Below is a small trained network, with its code and all its weights. Each question gives an input and a target symbol and asks what happens when units are switched off, that is, made to give their printed mean instead of their output.

import numpy as np


def w(rows, s, z=0):
    codes = np.array(rows[::2]) - 128.0
    scale = np.full(codes.shape[1], s)
    scale[-1] = z or s
    return codes * scale


def f(y):
    return y / 2 * (1 + np.tanh(0.7978845608 * (y + 0.044715 * y**3)))


def softmax(a):
    e = np.exp(a - a.max(-1, keepdims=True))
    return e / e.sum(-1, keepdims=True)


def log_softmax(a):
    a = a - a.max(-1, keepdims=True)
    return a - np.log(np.exp(a).sum(-1, keepdims=True))


def net(x, mask):
    ids = ['Γδεζθπτφω'.index(c) for c in x.split()]
    T = len(ids)
    res = E[ids] + P[:T]
    r = res
    for j in range(3):
        rows = slice(3 * j, 3 * j + 3)
        q, k, v = (r @ M[0][rows].T for M in (Q, K, V))
        z = softmax(np.where(np.tri(T) > 0, q @ k.T / 3**0.5, -1e9)) @ v
        o = O[0][rows]
        res = res + np.where(mask[j], z, o[:, -1]) @ o[:, :-1]
    y = f(res @ A[0][:, :-1].T + A[0][:, -1])
    res = res + np.where(mask[3:7], y, B[0][:, -1]) @ B[0][:, :-1]
    return log_softmax(res[-1] @ U[:, :-1].T + U[:, -1])


Q, K, V, O, A, B = {}, {}, {}, {}, {}, {}
E = w([
[105,40,89,193],'Γ',
[100,100,86,168],'δ',
[97,154,13,202],'ε',
[63,104,53,180],'ζ',
[95,105,74,181],'θ',
[85,108,70,185],'π',
[162,109,57,212],'τ',
[177,2,112,197],'φ',
[148,61,107,174],'ω',
],0.0082)
P = w([
[165,205,117,21],'0',
[76,177,230,136],'1',
[122,96,69,166],'2',
[27,105,81,30],'3',
[88,182,227,153],'4',
[141,102,56,173],'5',
[15,89,77,27],'6',
[99,185,224,164],'7',
[152,101,56,177],'8',
[11,99,66,23],'9',
[103,181,226,186],'10',
[171,112,58,179],'11',
],0.011)
Q[0] = w([
[96,143,177,61],'H1',
[120,33,137,97],'H1',
[78,156,57,100],'H1',
[135,168,159,157],'H2',
[77,85,132,139],'H2',
[133,147,104,132],'H2',
[140,165,175,124],'H3',
[111,161,167,3],'H3',
[47,117,119,129],'H3',
],0.031)
K[0] = w([
[151,125,253,56],'H1',
[211,42,176,62],'H1',
[166,217,73,70],'H1',
[126,108,134,177],'H2',
[145,192,196,97],'H2',
[130,88,152,101],'H2',
[55,110,142,134],'H3',
[25,120,85,11],'H3',
[180,170,170,74],'H3',
],0.024)
V[0] = w([
[175,123,121,94],'H1',
[108,180,153,194],'H1',
[145,141,124,118],'H1',
[167,135,121,225],'H2',
[139,196,126,115],'H2',
[119,148,96,143],'H2',
[105,77,127,99],'H3',
[6,138,87,94],'H3',
[101,74,154,78],'H3',
],0.024)
O[0] = w([
[111,203,111,134,103],'H1',
[106,62,155,87,157],'H1',
[120,166,122,116,127],'H1',
[251,191,155,126,138],'H2',
[111,78,137,53,186],'H2',
[182,83,146,145,176],'H2',
[73,169,110,143,57],'H3',
[121,80,120,233,73],'H3',
[78,201,98,160,2],'H3',
],0.021,0.0075)
A[0] = w([
[167,56,117,158,159],'N1',
[169,97,170,211,108],'N2',
[157,135,179,79,4],'N3',
[125,216,115,250,196],'N4',
],0.012,0.0031)
B[0] = w([
[185,232,106,204,251],'N1',
[22,117,135,5,187],'N2',
[41,123,100,184,216],'N3',
[178,41,223,132,133],'N4',
],0.011,0.024)
U = w([
[185,60,114,3,121],'Γ',
[135,184,216,90,212],'δ',
[122,99,126,89,36],'ε',
[133,102,128,97,62],'ζ',
[135,110,134,107,54],'θ',
[234,91,120,89,206],'π',
[128,63,255,110,253],'τ',
[121,133,126,131,49],'φ',
[128,175,91,76,8],'ω',
],0.0071,0.0042)

Each question gives the input, a string of symbols that net reads in full, and the target symbol t.
The units are the heads (3 rows each of Q, K, V and O) and the neurons (one row each of A and B). Each row of codes is followed by its name. A weight is (code - 128) times the scale printed after its matrix; where a second scale follows, it is the last column's (O, A, B and U).
mask holds one flag per unit, heads first, then neurons. A switched-off unit (its flag False) gives its mean, the last column of its rows in O or B, instead of its output. The means were averaged over made-up inputs and are rounded, as every weight is.
A unit's drop is (log p(t) with every unit on - log p(t) with that unit switched off) / (log p(t) with every unit on - log p(t) with every unit switched off).
The circuit of an input: a set's keep is (log p(t) with only the set's units on - log p(t) with every unit switched off) / (log p(t) with every unit on - log p(t) with every unit switched off). Starting from all 7 units, units are removed one at a time, each time the one whose removal leaves the highest keep (on an exact tie, the one counted first), for as long as the keep stays at least 0.8.
circuit, biggest first: the units of the circuit, biggest drop first
top k neurons: the k neurons with the biggest drops, biggest first
heads that matter: for each layer, one digit per head in row order, 1 if its drop is at least 0.15 and else 0, layers parted by /
input Γ Γ τ ε Γ ω θ τ τ π, target τ: heads that matter : 101
input ω ζ π ε π τ θ, target ω: top neuron : N4
input π τ θ τ τ δ, target π: top 2 neurons : N1, N2
input Γ δ Γ ε ζ Γ τ Γ τ θ, target τ: circuit, biggest first : N4, H3, H1, N1
input ε Γ ω φ δ τ ε δ φ τ τ, target δ: heads that matter : 011
input τ ε τ Γ θ θ ζ, target Γ: heads that matter : 110
input ζ τ τ ε π τ τ ζ ε, target π: circuit, biggest first : N2, H3
input θ δ ζ ω ε φ ε δ ζ, target Γ: circuit, biggest first : H3, N1
input Γ δ δ ω τ φ τ ε ω ω, target τ: circuit, biggest first : N4, H3, H1, N1
input τ ε τ ζ π θ, target π: circuit, biggest first : N2, N3
input ζ ζ δ ω φ Γ ω τ Γ θ, target φ: heads that matter : 011
input τ δ τ Γ π τ ε, target Γ: circuit, biggest first : N1, H2
input τ ω Γ θ δ φ, target Γ: top 2 neurons : N1, N3
input ω φ ζ ω τ ε τ τ τ δ, target ω: circuit, biggest first : H1
input ε ε ω ζ ε ω θ τ τ ζ, target π: circuit, biggest first : H3, N3, N1
input Γ τ τ Γ, target τ: top 3 neurons : N4, N1, N3
input φ ε τ τ ζ δ ζ, target δ: circuit, biggest first : H1, N4, H3
input ε Γ Γ ω ζ Γ τ τ θ π, target π: top 2 neurons : N3, N1
input τ ζ τ π, target Γ: circuit, biggest first : H2, H3
input ε δ ζ ω, target π: top 3 neurons : N3, N1, N2
input ε Γ φ ω ε δ, target Γ: circuit, biggest first : N1, H3, N3
input Γ Γ τ Γ τ φ Γ ε τ ω, target τ: circuit, biggest first : N4, H3, N1, H1
input ω π θ τ τ π, target π: top neuron : N2
input φ θ τ ε, target δ: top 2 neurons : N4, N3
input τ ω θ ω φ τ ε, target Γ: top 2 neurons : N1, N3
